Here is a tiny trained network, its code and every weight. The questions are about switching its units off for an input and a target symbol, where a switched-off unit gives its printed mean instead of its output.

import numpy as np


def w(rows, s, z=0):
    codes = np.array(rows[::2]) - 128.0
    scale = np.full(codes.shape[1], s)
    scale[-1] = z or s
    return codes * scale


def norm(h):
    return h / np.sqrt((h * h).mean(-1, keepdims=True) + 1e-5)


def f(y):
    return y / 2 * (1 + np.tanh(0.7978845608 * (y + 0.044715 * y**3)))


def softmax(a):
    e = np.exp(a - a.max(-1, keepdims=True))
    return e / e.sum(-1, keepdims=True)


def log_softmax(a):
    a = a - a.max(-1, keepdims=True)
    return a - np.log(np.exp(a).sum(-1, keepdims=True))


def net(x, mask):
    ids = ['ΔΦΨαξτ'.index(c) for c in x.split()]
    T = len(ids)
    res = E[ids] + P[:T]
    u = 0
    for l in range(2):
        q, k, v = (norm(res) @ M[l].T for M in (Q, K, V))
        z = softmax(np.where(np.tri(T) > 0, q @ k.T / 4**0.5, -1e9)) @ v
        res = res + np.where(mask[u], z, O[l][:, -1]) @ O[l][:, :-1]
        u += 1
        y = f(norm(res) @ A[l][:, :-1].T + A[l][:, -1])
        res = res + np.where(mask[u : u + 4], y, B[l][:, -1]) @ B[l][:, :-1]
        u += 4
    return log_softmax(norm(res)[-1] @ U[:, :-1].T + U[:, -1])


Q, K, V, O, A, B = {}, {}, {}, {}, {}, {}
E = w([
[68,3,91,126,125,176],'Δ',
[53,40,68,126,124,142],'Φ',
[69,1,113,168,155,184],'Ψ',
[52,33,136,156,133,89],'α',
[241,62,223,104,57,246],'ξ',
[157,69,105,170,116,243],'τ',
],0.0091)
P = w([
[162,169,111,105,146,121],'0',
[70,110,50,151,96,160],'1',
[181,71,91,143,165,235],'2',
[149,176,149,97,155,139],'3',
[67,121,78,164,120,144],'4',
[162,73,155,116,121,249],'5',
[177,131,112,103,175,79],'6',
[85,164,80,168,148,139],'7',
],0.019)
Q[0] = w([
[73,72,189,80,189,207],'0.h1',
[197,1,43,71,218,2],'0.h1',
[232,124,152,122,236,120],'0.h1',
[36,178,198,58,219,154],'0.h1',
],0.0077)
K[0] = w([
[244,141,118,120,159,123],'0.h1',
[58,152,240,18,200,181],'0.h1',
[89,189,76,74,154,149],'0.h1',
[207,103,76,50,156,67],'0.h1',
],0.011)
V[0] = w([
[66,90,176,68,55,6],'0.h1',
[103,134,95,90,77,106],'0.h1',
[82,21,190,87,154,178],'0.h1',
[176,70,180,187,174,100],'0.h1',
],0.011)
O[0] = w([
[69,119,217,171,140,188,2],'0.h1',
[127,107,161,114,184,139,110],'0.h1',
[118,188,177,230,154,218,246],'0.h1',
[27,75,26,153,124,251,127],'0.h1',
],0.012,0.0073)
A[0] = w([
[218,198,106,183,116,139,1],'0.n1',
[83,150,161,133,3,49,66],'0.n2',
[229,149,178,161,179,164,50],'0.n3',
[133,240,167,153,100,118,124],'0.n4',
],0.013,0.0073)
B[0] = w([
[76,152,127,102,62,102,231],'0.n1',
[110,250,159,80,118,161,111],'0.n2',
[130,106,69,130,89,160,254],'0.n3',
[129,45,167,164,104,153,167],'0.n4',
],0.02,0.0033)
Q[1] = w([
[29,114,96,192,127,75],'1.h1',
[95,9,134,173,154,148],'1.h1',
[41,161,118,172,27,22],'1.h1',
[138,85,40,200,229,72],'1.h1',
],0.011)
K[1] = w([
[163,140,124,180,57,207],'1.h1',
[129,102,172,120,77,157],'1.h1',
[143,197,68,198,21,133],'1.h1',
[254,134,119,135,156,198],'1.h1',
],0.014)
V[1] = w([
[24,44,55,90,178,78],'1.h1',
[2,94,19,154,184,96],'1.h1',
[219,148,52,156,144,206],'1.h1',
[23,175,87,221,131,105],'1.h1',
],0.0096)
O[1] = w([
[102,181,166,230,199,168,223],'1.h1',
[123,219,132,181,252,165,254],'1.h1',
[173,190,164,99,62,196,226],'1.h1',
[172,173,36,87,196,119,164],'1.h1',
],0.011,0.0057)
A[1] = w([
[80,52,161,127,127,246,209],'1.n1',
[229,130,87,140,140,192,119],'1.n2',
[209,127,109,22,104,108,57],'1.n3',
[124,239,203,65,65,121,3],'1.n4',
],0.013,0.0067)
B[1] = w([
[150,147,56,183,199,93,254],'1.n1',
[100,104,199,67,88,57,239],'1.n2',
[125,119,167,235,233,157,157],'1.n3',
[126,228,55,33,116,254,132],'1.n4',
],0.014,0.0099)
U = w([
[135,116,209,130,103,110,190],'Δ',
[163,150,164,60,125,224,172],'Φ',
[251,189,138,138,138,110,2],'Ψ',
[84,142,153,203,157,181,138],'α',
[69,71,88,139,70,135,151],'ξ',
[135,170,67,49,111,73,124],'τ',
],0.013,0.0074)

Each question gives the input, a string of symbols that net reads in full, and the target symbol t.
The units are the heads (4 rows each of Q, K, V and O) and the neurons (one row each of A and B). Each row of codes is followed by its name. A weight is (code - 128) times the scale printed after its matrix; where a second scale follows, it is the last column's (O, A, B and U).
mask holds one flag per unit, layer by layer, with each layer's heads first. A switched-off unit (its flag False) gives its mean, the last column of its rows in O or B, instead of its output. The means were averaged over made-up inputs and are rounded, as every weight is.
A unit's drop is (log p(t) with every unit on - log p(t) with that unit switched off) / (log p(t) with every unit on - log p(t) with every unit switched off).
The circuit of an input: a set's keep is (log p(t) with only the set's units on - log p(t) with every unit switched off) / (log p(t) with every unit on - log p(t) with every unit switched off). Starting from all 10 units, units are removed one at a time, each time the one whose removal leaves the highest keep (on an exact tie, the one counted first), for as long as the keep stays at least 0.8.
units of the circuit, in order: the units of the circuit, biggest drop first
top k neurons: the k neurons with the biggest drops, biggest first
top k neurons in layer l: the k neurons of layer l with the biggest drops, biggest first
input ξ α Δ Φ α Δ α, target Δ: units of the circuit, in order -> (0.h1, 0.n4, 1.n1)
input Ψ Δ Δ ξ Φ α, target Φ: units of the circuit, in order -> (1.h1)
input α τ α Φ ξ, target ξ: units of the circuit, in order -> (0.n1, 0.h1, 0.n4)
input α Δ ξ α Φ, target ξ: top 2 neurons -> (0.n1, 0.n2)
input Ψ Φ Φ Φ, target τ: units of the circuit, in order -> (0.n1, 0.h1)
input τ τ α ξ ξ τ Φ Δ, target τ: top 3 neurons -> (0.n4, 1.n3, 1.n4)
input Φ τ ξ Φ, target Δ: units of the circuit, in order -> (0.h1, 1.h1)
input ξ Φ α, target Ψ: top 3 neurons -> (0.n1, 1.n1, 1.n2)
input Φ τ Φ, target ξ: units of the circuit, in order -> (0.h1, 1.h1)
input Φ Φ α τ Φ Ψ, target ξ: units of the circuit, in order -> (1.h1, 0.h1)
input α Δ ξ Φ Φ ξ, target α: units of the circuit, in order -> (1.h1, 0.h1)
input Φ Φ Φ Φ Φ α, target ξ: units of the circuit, in order -> (0.h1, 1.h1)
input ξ Φ Φ, target Ψ: units of the circuit, in order -> (1.h1, 1.n1, 0.n1, 1.n2)
input ξ α Φ Φ α α Ψ, target Δ: top neuron -> (0.n3)
input ξ α Ψ Ψ, target Φ: top 2 neurons in layer 1 -> (1.n4, 1.n1)
input Δ Ψ ξ, target τ: top 2 neurons -> (0.n3, 0.n1)
input Φ Ψ α Φ Δ α Φ, target Δ: top 3 neurons in layer 0 -> (0.n4, 0.n3, 0.n1)
input ξ ξ ξ α τ Δ, target Ψ: top 2 neurons -> (1.n1, 1.n2)
input Φ τ Φ Φ Δ, target Φ: top 2 neurons in layer 0 -> (0.n3, 0.n4)
input α Φ α Φ τ α Δ, target Δ: top 3 neurons in layer 1 -> (1.n2, 1.n1, 1.n3)
